Here is a tiny trained network, its code and every weight. The questions are about switching its units off for an input and a class, where a switched-off unit gives its printed mean instead of its output.

import numpy as np


def w(rows, s, z=0):
    codes = np.array(rows[::2]) - 128.0
    scale = np.full(codes.shape[1], s)
    scale[-1] = z or s
    return codes * scale


def norm(h):
    return h / np.sqrt((h * h).mean(-1, keepdims=True) + 1e-5)


def f(y):
    return y / 2 * (1 + np.tanh(0.7978845608 * (y + 0.044715 * y**3)))


def log_softmax(a):
    a = a - a.max(-1, keepdims=True)
    return a - np.log(np.exp(a).sum(-1, keepdims=True))


def net(x, mask):
    res = np.array(x, float).reshape(1, 4) / 4 @ E
    u = 0
    for l in range(2):
        y = f(norm(res) @ A[l][:, :-1].T + A[l][:, -1])
        res = res + np.where(mask[u : u + 11], y, B[l][:, -1]) @ B[l][:, :-1]
        u += 11
    return log_softmax(norm(res)[-1] @ U[:, :-1].T + U[:, -1])


A, B = {}, {}
E = w([
[2,194,150,132,115,117,55,175,32],'x0',
[11,187,79,151,216,179,164,84,106],'x1',
[138,108,152,46,77,66,170,116,174],'x2',
[90,105,62,163,114,94,52,16,118],'x3',
],0.0069)
A[0] = w([
[128,125,129,255,153,129,134,91,119,74],'L0N1',
[140,132,174,32,140,102,94,140,118,213],'L0N2',
[67,106,125,135,113,98,122,148,71,85],'L0N3',
[107,139,63,120,136,56,148,91,149,49],'L0N4',
[153,102,184,75,42,87,85,130,96,237],'L0N5',
[112,75,120,166,166,150,151,48,180,124],'L0N6',
[199,142,149,182,98,105,71,84,130,68],'L0N7',
[128,56,125,47,121,125,8,151,54,130],'L0N8',
[114,217,135,137,130,196,226,137,146,108],'L0N9',
[58,115,28,141,136,108,74,158,112,112],'L0N10',
[74,75,178,128,97,73,76,171,83,252],'L0N11',
],0.0077,0.002)
B[0] = w([
[123,117,190,93,58,170,190,173,119,185],'L0N1',
[109,150,130,188,18,183,78,83,193,187],'L0N2',
[93,7,112,63,151,142,145,200,152,180],'L0N3',
[194,137,123,174,92,114,159,107,50,162],'L0N4',
[145,14,137,170,148,196,44,133,166,254],'L0N5',
[42,162,59,122,27,220,175,70,21,207],'L0N6',
[147,158,76,103,132,8,97,119,50,182],'L0N7',
[234,139,149,222,135,121,119,140,189,215],'L0N8',
[118,96,106,61,169,99,72,191,55,210],'L0N9',
[163,71,179,121,59,254,168,124,188,225],'L0N10',
[128,168,92,168,144,133,170,18,180,242],'L0N11',
],0.0062,0.0051)
A[1] = w([
[93,163,137,64,228,128,180,173,139,166],'L1N1',
[97,83,58,111,91,254,129,125,111,119],'L1N2',
[69,173,65,101,104,146,249,57,204,148],'L1N3',
[92,96,152,41,128,115,173,18,134,133],'L1N4',
[209,47,84,49,163,73,179,115,79,209],'L1N5',
[175,193,200,180,99,214,216,154,138,87],'L1N6',
[159,69,113,69,137,111,183,46,33,105],'L1N7',
[122,29,60,107,119,177,104,142,162,251],'L1N8',
[83,141,137,141,127,180,137,100,106,150],'L1N9',
[178,122,13,165,134,120,160,95,62,91],'L1N10',
[164,151,168,230,130,67,68,182,109,146],'L1N11',
],0.0072,0.0018)
B[1] = w([
[206,100,63,58,146,148,99,102,57,180],'L1N1',
[123,162,155,146,62,84,188,170,145,255],'L1N2',
[124,177,196,175,146,144,165,134,101,210],'L1N3',
[120,197,84,182,140,147,160,134,83,172],'L1N4',
[19,105,148,127,139,108,73,139,123,176],'L1N5',
[90,135,105,175,97,89,149,85,109,176],'L1N6',
[85,176,185,158,117,119,124,125,164,180],'L1N7',
[81,166,113,94,133,166,108,226,164,225],'L1N8',
[176,143,200,142,82,2,180,122,131,186],'L1N9',
[109,226,217,69,126,45,112,111,99,179],'L1N10',
[152,105,71,146,213,144,206,7,115,175],'L1N11',
],0.008,0.0071)
U = w([
[123,134,93,7,176,170,116,192,72,165],'0',
[224,122,67,156,181,134,121,31,120,136],'1',
[138,163,139,74,116,63,47,57,109,4],'2',
[77,237,188,144,75,121,204,129,107,175],'3',
[140,68,160,118,86,198,83,137,241,158],'4',
],0.012,0.0028)

Each question gives the input, the list of numbers given to net, and the class t.
The units are the neurons (one row each of A and B). Each row of codes is followed by its name. A weight is (code - 128) times the scale printed after its matrix; where a second scale follows, it is the last column's (A, B and U).
mask holds one flag per neuron, layer by layer. A switched-off neuron (its flag False) gives its mean, the last column of its row in B, instead of its output. The means were averaged over made-up inputs and are rounded, as every weight is.
A unit's drop is (log p(t) with every unit on - log p(t) with that unit switched off) / (log p(t) with every unit on - log p(t) with every unit switched off).
The circuit of an input: a set's keep is (log p(t) with only the set's units on - log p(t) with every unit switched off) / (log p(t) with every unit on - log p(t) with every unit switched off). Starting from the 12 units with the biggest drops (on a tie, the unit counted first), units are removed one at a time, each time the one whose removal leaves the highest keep (on an exact tie, the one counted first), for as long as the keep stays at least 0.8.
units of the circuit, in order: the units of the circuit, biggest drop first
most important unit: the unit with the biggest drop
top k neurons: the k neurons with the biggest drops, biggest first
top k neurons in layer l: the k neurons of layer l with the biggest drops, biggest first
drop of u: that unit's drop, to one decimal
input [3,7,1,-2], class 0: units of the circuit, in order	(L0N9 L1N1)
input [4,-8,-1,-8], class 4: units of the circuit, in order	(L0N5)
input [5,-4,-6,-1], class 1: units of the circuit, in order	(L0N8 L1N11)
input [6,-4,-2,6], class 4: units of the circuit, in order	(L0N10 L0N5)
input [-4,-6,-5,0], class 1: top 3 neurons	(L1N11 L0N7 L0N3)
input [1,-8,0,5], class 1: units of the circuit, in order	(L1N11 L0N8)
input [-1,-5,-7,8], class 2: top 4 neurons in layer 0	(L0N7 L0N6 L0N2 L0N1)
input [-4,-7,-2,6], class 2: top 3 neurons	(L0N7 L1N10 L1N5)
input [-5,5,-4,-5], class 0: top 2 neurons	(L0N9 L1N1)
input [4,6,3,-1], class 0: top 4 neurons	(L0N9 L1N1 L0N6 L0N3)
input [-3,-6,-3,6], class 2: units of the circuit, in order	(L0N7 L1N10)
input [-5,-7,-1,6], class 2: units of the circuit, in order	(L0N7 L1N5)
input [6,-4,-4,7], class 4: units of the circuit, in order	(L0N10 L0N3)
input [1,-4,-6,5], class 1: top 3 neurons	(L0N8 L0N7 L1N11)
input [-1,5,-2,-2], class 0: top 3 neurons in layer 0	(L0N9 L0N11 L0N2)
input [2,-1,0,3], class 4: most important unit	L0N10
input [1,-7,-4,3], class 1: top 2 neurons	(L1N11 L0N7)
input [-4,-4,4,8], class 2: top 2 neurons in layer 0	(L0N7 L0N10)
input [1,-6,8,4], class 4: top 2 neurons in layer 0	(L0N5 L0N2)
input [-2,-3,-3,-8], class 0: most important unit	L0N8
input [-5,-5,-2,6], class 2: drop of L0N7	0.2
input [-3,-3,-8,6], class 3: drop of L0N6	0.1
input [8,-5,-2,-6], class 1: top 2 neurons	(L1N11 L0N8)
